Below are the code and all the weights of a small trained network. Each question names an input and a target symbol and asks about switching units off, where a switched-off unit gives its printed mean instead of its output.

import numpy as np


def w(rows, s, z=0):
    codes = np.array(rows[::2]) - 128.0
    scale = np.full(codes.shape[1], s)
    scale[-1] = z or s
    return codes * scale


def norm(h):
    return h / np.sqrt((h * h).mean(-1, keepdims=True) + 1e-5)


def f(y):
    return np.maximum(y, 0)


def softmax(a):
    e = np.exp(a - a.max(-1, keepdims=True))
    return e / e.sum(-1, keepdims=True)


def log_softmax(a):
    a = a - a.max(-1, keepdims=True)
    return a - np.log(np.exp(a).sum(-1, keepdims=True))


def net(x, mask):
    ids = ['γηλμξπστφ'.index(c) for c in x.split()]
    T = len(ids)
    res = E[ids] + P[:T]
    r = norm(res)
    for j in range(3):
        rows = slice(2 * j, 2 * j + 2)
        q, k, v = (r @ M[0][rows].T for M in (Q, K, V))
        z = softmax(np.where(np.tri(T) > 0, q @ k.T / 2**0.5, -1e9)) @ v
        o = O[0][rows]
        res = res + np.where(mask[j], z, o[:, -1]) @ o[:, :-1]
    y = f(norm(res) @ A[0][:, :-1].T + A[0][:, -1])
    res = res + np.where(mask[3:7], y, B[0][:, -1]) @ B[0][:, :-1]
    return log_softmax(norm(res)[-1] @ U[:, :-1].T + U[:, -1])


Q, K, V, O, A, B = {}, {}, {}, {}, {}, {}
E = w([
[60,212,130,156,71,171],'γ',
[130,110,223,119,119,136],'η',
[87,167,151,240,146,180],'λ',
[79,197,108,221,254,178],'μ',
[155,161,212,202,87,139],'ξ',
[54,103,149,32,96,169],'π',
[160,70,217,141,185,132],'σ',
[238,97,111,84,81,178],'τ',
[50,71,120,60,166,222],'φ',
],0.0064)
P = w([
[114,168,211,85,137,153],'0',
[122,157,77,134,161,105],'1',
[88,132,160,108,130,107],'2',
[151,248,140,118,192,151],'3',
[135,124,112,112,128,115],'4',
[95,105,160,121,126,112],'5',
[143,147,176,143,162,193],'6',
[137,112,109,128,119,123],'7',
[92,86,158,152,118,132],'8',
[117,99,173,134,189,204],'9',
],0.012)
Q[0] = w([
[212,161,127,97,136,157],'h1',
[24,183,231,126,147,202],'h1',
[68,104,118,156,125,5],'h2',
[139,100,49,105,131,95],'h2',
[108,112,176,121,174,194],'h3',
[158,175,139,126,135,234],'h3',
],0.021)
K[0] = w([
[101,90,117,163,98,37],'h1',
[124,2,118,189,74,185],'h1',
[223,250,120,92,218,119],'h2',
[92,172,97,70,147,70],'h2',
[104,49,185,164,141,195],'h3',
[95,32,110,189,40,149],'h3',
],0.018)
V[0] = w([
[208,208,102,150,116,36],'h1',
[187,165,64,79,195,188],'h1',
[108,112,52,24,125,192],'h2',
[17,129,130,127,154,126],'h2',
[208,194,50,127,83,121],'h3',
[168,112,84,129,250,101],'h3',
],0.018)
O[0] = w([
[124,78,169,107,183,53,65],'h1',
[114,58,70,139,181,189,83],'h1',
[86,61,94,128,10,119,69],'h2',
[141,102,99,73,90,231,145],'h2',
[169,189,183,156,113,213,2],'h3',
[11,109,153,129,156,167,105],'h3',
],0.012,0.023)
A[0] = w([
[128,109,131,167,249,210,249],'n1',
[53,254,126,102,124,52,65],'n2',
[203,59,195,21,72,243,65],'n3',
[67,69,42,120,84,167,122],'n4',
],0.014,0.0016)
B[0] = w([
[153,101,114,156,73,74,172],'n1',
[61,108,125,178,150,196,250],'n2',
[131,7,197,127,151,141,147],'n3',
[136,217,151,105,155,95,160],'n4',
],0.018,0.016)
U = w([
[192,42,185,156,110,196,203],'γ',
[150,234,8,88,121,110,5],'η',
[216,127,144,97,162,223,158],'λ',
[116,75,119,109,141,14,172],'μ',
[182,211,234,152,183,104,87],'ξ',
[142,102,95,75,54,163,154],'π',
[42,126,129,146,183,219,124],'σ',
[201,121,88,254,38,132,40],'τ',
[112,122,135,52,45,156,119],'φ',
],0.0082,0.002)

Each question gives the input, a string of symbols that net reads in full, and the target symbol t.
The units are the heads (2 rows each of Q, K, V and O) and the neurons (one row each of A and B). Each row of codes is followed by its name. A weight is (code - 128) times the scale printed after its matrix; where a second scale follows, it is the last column's (O, A, B and U).
mask holds one flag per unit, heads first, then neurons. A switched-off unit (its flag False) gives its mean, the last column of its rows in O or B, instead of its output. The means were averaged over made-up inputs and are rounded, as every weight is.
A unit's drop is (log p(t) with every unit on - log p(t) with that unit switched off) / (log p(t) with every unit on - log p(t) with every unit switched off).
The circuit of an input: a set's keep is (log p(t) with only the set's units on - log p(t) with every unit switched off) / (log p(t) with every unit on - log p(t) with every unit switched off). Starting from all 7 units, units are removed one at a time, each time the one whose removal leaves the highest keep (on an exact tie, the one counted first), for as long as the keep stays at least 0.8.
units of the circuit, in order: the units of the circuit, biggest drop first
most important unit: the unit with the biggest drop
heads that matter: for each layer, one digit per head in row order, 1 if its drop is at least 0.15 and else 0, layers parted by /
input π φ η η σ η σ τ τ μ, target τ: most important unit	h3
input ξ σ τ γ, target τ: heads that matter	011
input τ τ λ τ τ λ, target μ: heads that matter	100
input η σ τ η τ σ τ σ τ π, target τ: heads that matter	011
input η σ ξ σ τ τ ξ, target τ: heads that matter	011
input τ ξ φ η, target φ: heads that matter	010
input η σ σ η γ σ λ τ η, target μ: units of the circuit, in order	[h1; n2]
input σ σ τ λ, target τ: units of the circuit, in order	[h3; h2]
input η σ η σ σ σ σ φ λ, target η: heads that matter	100
input σ γ γ η π, target φ: heads that matter	010
input σ σ σ τ λ, target τ: units of the circuit, in order	[n1; h3; h2; h1]
input ξ σ σ σ λ γ σ, target γ: units of the circuit, in order	[n3; h2]
input π σ η τ σ σ η σ τ τ, target τ: units of the circuit, in order	[h2; h3]
input σ σ η σ, target η: heads that matter	111
input ξ σ τ φ φ, target φ: most important unit	h2
input τ ξ γ σ, target γ: units of the circuit, in order	[h2; n3]
input σ τ σ σ η σ η ξ τ, target μ: heads that matter	110
input τ τ η μ, target η: units of the circuit, in order	[h3; h2]
input τ σ σ λ λ ξ λ, target ξ: heads that matter	110
input σ τ λ ξ, target λ: units of the circuit, in order	[h2]
input τ μ τ σ, target τ: units of the circuit, in order	[h3; h2]
